Below is a small trained network, with its code and all its weights. Each question gives an input and a class and asks what happens when units are switched off, that is, made to give their printed mean instead of their output.

import numpy as np


def w(rows, s, z=0):
    codes = np.array(rows[::2]) - 128.0
    scale = np.full(codes.shape[1], s)
    scale[-1] = z or s
    return codes * scale


def f(y):
    return y / 2 * (1 + np.tanh(0.7978845608 * (y + 0.044715 * y**3)))


def log_softmax(a):
    a = a - a.max(-1, keepdims=True)
    return a - np.log(np.exp(a).sum(-1, keepdims=True))


def net(x, mask):
    res = np.array(x, float).reshape(1, 4) / 4 @ E
    y = f(res @ A[0][:, :-1].T + A[0][:, -1])
    res = res + np.where(mask, y, B[0][:, -1]) @ B[0][:, :-1]
    return log_softmax(res[-1] @ U[:, :-1].T + U[:, -1])


A, B = {}, {}
E = w([
[86,125,167,69,72,127,140],'x0',
[162,78,133,169,96,168,179],'x1',
[172,53,106,72,126,102,145],'x2',
[252,150,221,102,164,193,37],'x3',
],0.012)
A[0] = w([
[70,115,132,57,122,85,136,111],'N1',
[202,172,245,212,117,254,108,149],'N2',
[47,145,129,143,111,113,193,171],'N3',
[66,190,124,168,145,122,156,207],'N4',
[142,121,47,136,145,56,106,200],'N5',
[95,153,111,189,143,134,105,253],'N6',
[83,165,228,132,85,209,135,92],'N7',
[126,94,127,173,107,136,171,107],'N8',
[176,70,130,60,117,91,130,144],'N9',
[111,65,80,186,98,138,232,200],'N10',
[235,90,88,174,167,148,126,136],'N11',
[53,167,119,115,163,98,83,212],'N12',
[158,46,227,81,71,180,165,162],'N13',
[102,217,160,197,141,151,98,172],'N14',
[181,188,165,118,133,122,57,202],'N15',
[116,90,91,236,91,155,229,124],'N16',
[128,178,170,168,69,157,116,89],'N17',
[140,122,132,136,153,137,164,89],'N18',
],0.011,0.0048)
B[0] = w([
[129,184,123,85,94,112,85,167],'N1',
[102,139,155,131,227,122,4,251],'N2',
[110,109,74,128,62,140,131,201],'N3',
[127,91,163,145,71,135,141,179],'N4',
[123,123,186,85,95,184,119,171],'N5',
[123,82,164,102,104,151,122,170],'N6',
[158,124,180,124,133,159,174,170],'N7',
[104,129,107,159,144,120,116,155],'N8',
[74,206,134,80,107,172,147,168],'N9',
[86,32,87,177,96,125,110,222],'N10',
[84,32,142,162,86,131,163,192],'N11',
[162,121,193,137,95,116,82,172],'N12',
[159,153,114,68,141,209,162,194],'N13',
[191,118,160,105,87,112,129,182],'N14',
[166,38,134,182,148,111,101,200],'N15',
[83,49,108,164,180,117,155,207],'N16',
[158,136,153,136,131,145,145,154],'N17',
[126,138,127,158,121,107,139,130],'N18',
],0.02,0.019)
U = w([
[83,117,113,169,203,142,35,16],'0',
[98,205,140,80,119,150,170,95],'1',
[190,125,57,92,107,226,214,122],'2',
[167,167,109,110,1,106,74,202],'3',
[187,188,83,181,128,151,126,24],'4',
[171,118,200,125,178,205,96,242],'5',
[67,65,130,188,103,137,165,197],'6',
[181,190,162,124,128,88,143,3],'7',
],0.0089,0.0032)

Each question gives the input, the list of numbers given to net, and the class t.
The units are the neurons (one row each of A and B). Each row of codes is followed by its name. A weight is (code - 128) times the scale printed after its matrix; where a second scale follows, it is the last column's (A, B and U).
mask holds one flag per neuron, in row order. A switched-off neuron (its flag False) gives its mean, the last column of its row in B, instead of its output. The means were averaged over made-up inputs and are rounded, as every weight is.
A unit's drop is (log p(t) with every unit on - log p(t) with that unit switched off) / (log p(t) with every unit on - log p(t) with every unit switched off).
The circuit of an input: a set's keep is (log p(t) with only the set's units on - log p(t) with every unit switched off) / (log p(t) with every unit on - log p(t) with every unit switched off). Starting from the 12 units with the biggest drops (on a tie, the unit counted first), units are removed one at a time, each time the one whose removal leaves the highest keep (on an exact tie, the one counted first), for as long as the keep stays at least 0.8.
units of the circuit, in order: the units of the circuit, biggest drop first
k most important neurons: the k neurons with the biggest drops, biggest first
drop of u: that unit's drop, to one decimal
input [3,-4,-8,-8], class 3: units of the circuit, in order -> [N1; N12]
input [-4,-4,4,1], class 5: units of the circuit, in order -> [N10]
input [6,3,3,-3], class 2: units of the circuit, in order -> [N2; N13]
input [7,3,-8,-1], class 5: 3 most important neurons -> [N7; N11; N10]
input [-8,2,5,5], class 0: 3 most important neurons -> [N2; N14; N7]
input [-6,7,-6,6], class 0: 2 most important neurons -> [N2; N5]
input [-4,0,-5,7], class 0: 2 most important neurons -> [N2; N13]
input [-4,-4,-3,2], class 5: 2 most important neurons -> [N10; N14]
input [-8,-3,-6,8], class 0: 2 most important neurons -> [N2; N13]
input [-1,-6,-4,0], class 3: 2 most important neurons -> [N2; N16]
input [3,-3,-7,-6], class 3: drop of N11 -> 0.1
input [-7,5,-6,7], class 0: drop of N2 -> 5.1
input [-8,-6,0,2], class 5: drop of N10 -> 0.3
input [5,0,8,2], class 2: drop of N13 -> 0.3
input [2,-5,5,-8], class 3: units of the circuit, in order -> [N1]
